Here is a tiny trained network, its code and every weight. The questions are about switching its units off for an input and a class, where a switched-off unit gives its printed mean instead of its output.

import numpy as np


def w(rows, s, z=0):
    codes = np.array(rows[::2]) - 128.0
    scale = np.full(codes.shape[1], s)
    scale[-1] = z or s
    return codes * scale


def norm(h):
    return h / np.sqrt((h * h).mean(-1, keepdims=True) + 1e-5)


def f(y):
    return np.maximum(y, 0)


def log_softmax(a):
    a = a - a.max(-1, keepdims=True)
    return a - np.log(np.exp(a).sum(-1, keepdims=True))


def net(x, mask):
    res = np.array(x, float).reshape(1, 6) / 4 @ E
    u = 0
    for l in range(3):
        y = f(norm(res) @ A[l][:, :-1].T + A[l][:, -1])
        res = res + np.where(mask[u : u + 6], y, B[l][:, -1]) @ B[l][:, :-1]
        u += 6
    return log_softmax(norm(res)[-1] @ U[:, :-1].T + U[:, -1])


A, B = {}, {}
E = w([
[132,127,134,130,124,126],'x0',
[119,132,140,117,101,247],'x1',
[140,148,63,223,93,107],'x2',
[125,124,131,130,129,127],'x3',
[126,128,122,126,131,130],'x4',
[91,83,106,78,58,104],'x5',
],0.013)
A[0] = w([
[128,95,185,89,172,6,76],'L0N1',
[70,125,237,127,254,96,3],'L0N2',
[124,181,78,220,55,171,23],'L0N3',
[197,232,144,137,190,66,119],'L0N4',
[64,182,171,78,204,36,125],'L0N5',
[137,169,81,195,120,55,79],'L0N6',
],0.0072,0.0044)
B[0] = w([
[221,56,80,60,138,139,249],'L0N1',
[220,123,100,128,179,164,213],'L0N2',
[133,11,75,128,119,187,232],'L0N3',
[73,26,138,180,255,151,248],'L0N4',
[184,55,50,153,134,190,253],'L0N5',
[103,161,216,200,155,64,228],'L0N6',
],0.0083,0.0038)
A[1] = w([
[178,122,110,73,156,86,86],'L1N1',
[98,119,121,37,89,112,104],'L1N2',
[86,148,116,183,141,2,109],'L1N3',
[144,134,190,76,151,69,60],'L1N4',
[167,82,86,106,132,43,82],'L1N5',
[133,147,115,137,76,23,2],'L1N6',
],0.011,0.0037)
B[1] = w([
[169,90,19,188,102,116,211],'L1N1',
[27,74,156,192,151,172,237],'L1N2',
[39,230,242,51,136,58,238],'L1N3',
[80,147,1,157,131,119,152],'L1N4',
[94,202,45,144,46,145,253],'L1N5',
[211,197,204,76,129,199,169],'L1N6',
],0.0085,0.0045)
A[2] = w([
[150,136,93,246,58,178,5],'L2N1',
[174,100,106,129,155,39,182],'L2N2',
[141,103,190,145,147,96,60],'L2N3',
[126,151,71,102,20,99,209],'L2N4',
[154,170,148,80,185,173,165],'L2N5',
[177,139,147,131,188,162,48],'L2N6',
],0.013,0.0029)
B[2] = w([
[189,85,57,111,202,107,255],'L2N1',
[102,104,153,202,142,227,222],'L2N2',
[90,104,53,146,76,64,158],'L2N3',
[173,184,137,16,17,26,251],'L2N4',
[135,254,217,119,98,36,234],'L2N5',
[191,156,141,66,84,155,222],'L2N6',
],0.0089,0.0056)
U = w([
[225,115,99,168,214,173,123],'0',
[153,248,193,81,94,102,254],'1',
[144,71,55,85,55,112,145],'2',
[59,71,203,78,96,191,21],'3',
[91,186,153,225,184,72,33],'4',
],0.019,0.0055)

Each question gives the input, the list of numbers given to net, and the class t.
The units are the neurons (one row each of A and B). Each row of codes is followed by its name. A weight is (code - 128) times the scale printed after its matrix; where a second scale follows, it is the last column's (A, B and U).
mask holds one flag per neuron, layer by layer. A switched-off neuron (its flag False) gives its mean, the last column of its row in B, instead of its output. The means were averaged over made-up inputs and are rounded, as every weight is.
A unit's drop is (log p(t) with every unit on - log p(t) with that unit switched off) / (log p(t) with every unit on - log p(t) with every unit switched off).
The circuit of an input: a set's keep is (log p(t) with only the set's units on - log p(t) with every unit switched off) / (log p(t) with every unit on - log p(t) with every unit switched off). Starting from the 12 units with the biggest drops (on a tie, the unit counted first), units are removed one at a time, each time the one whose removal leaves the highest keep (on an exact tie, the one counted first), for as long as the keep stays at least 0.8.
units of the circuit, in order: the units of the circuit, biggest drop first
k most important neurons: the k neurons with the biggest drops, biggest first
k most important neurons of layer l: the k neurons of layer l with the biggest drops, biggest first
drop of u: that unit's drop, to one decimal
input [7,8,-8,-7,-3,-5], class 1: units of the circuit, in order : (L2N5)
input [-8,-7,2,4,6,4], class 1: 2 most important neurons of layer 1 : (L1N3, L1N6)
input [6,-6,-6,-4,4,0], class 0: units of the circuit, in order : (L0N2, L2N2)
input [-2,0,-7,-4,3,-2], class 0: 3 most important neurons : (L1N3, L1N1, L2N4)
input [1,0,5,4,7,-3], class 4: 2 most important neurons of layer 0 : (L0N6, L0N5)
input [-7,0,3,-3,-2,-3], class 4: 2 most important neurons : (L0N6, L0N5)
input [5,7,0,-2,-5,-1], class 1: 2 most important neurons : (L1N1, L2N5)
input [2,0,-4,-2,-6,-2], class 0: 2 most important neurons of layer 1 : (L1N3, L1N1)
input [-7,-5,-8,-5,-6,0], class 0: 2 most important neurons of layer 0 : (L0N2, L0N5)
input [-8,2,-3,-6,-3,-4], class 1: drop of L2N5 : 0.4
input [-2,3,-2,-5,-4,6], class 3: drop of L1N2 : 1.0
input [5,4,-6,-3,8,-6], class 1: drop of L2N5 : 0.3
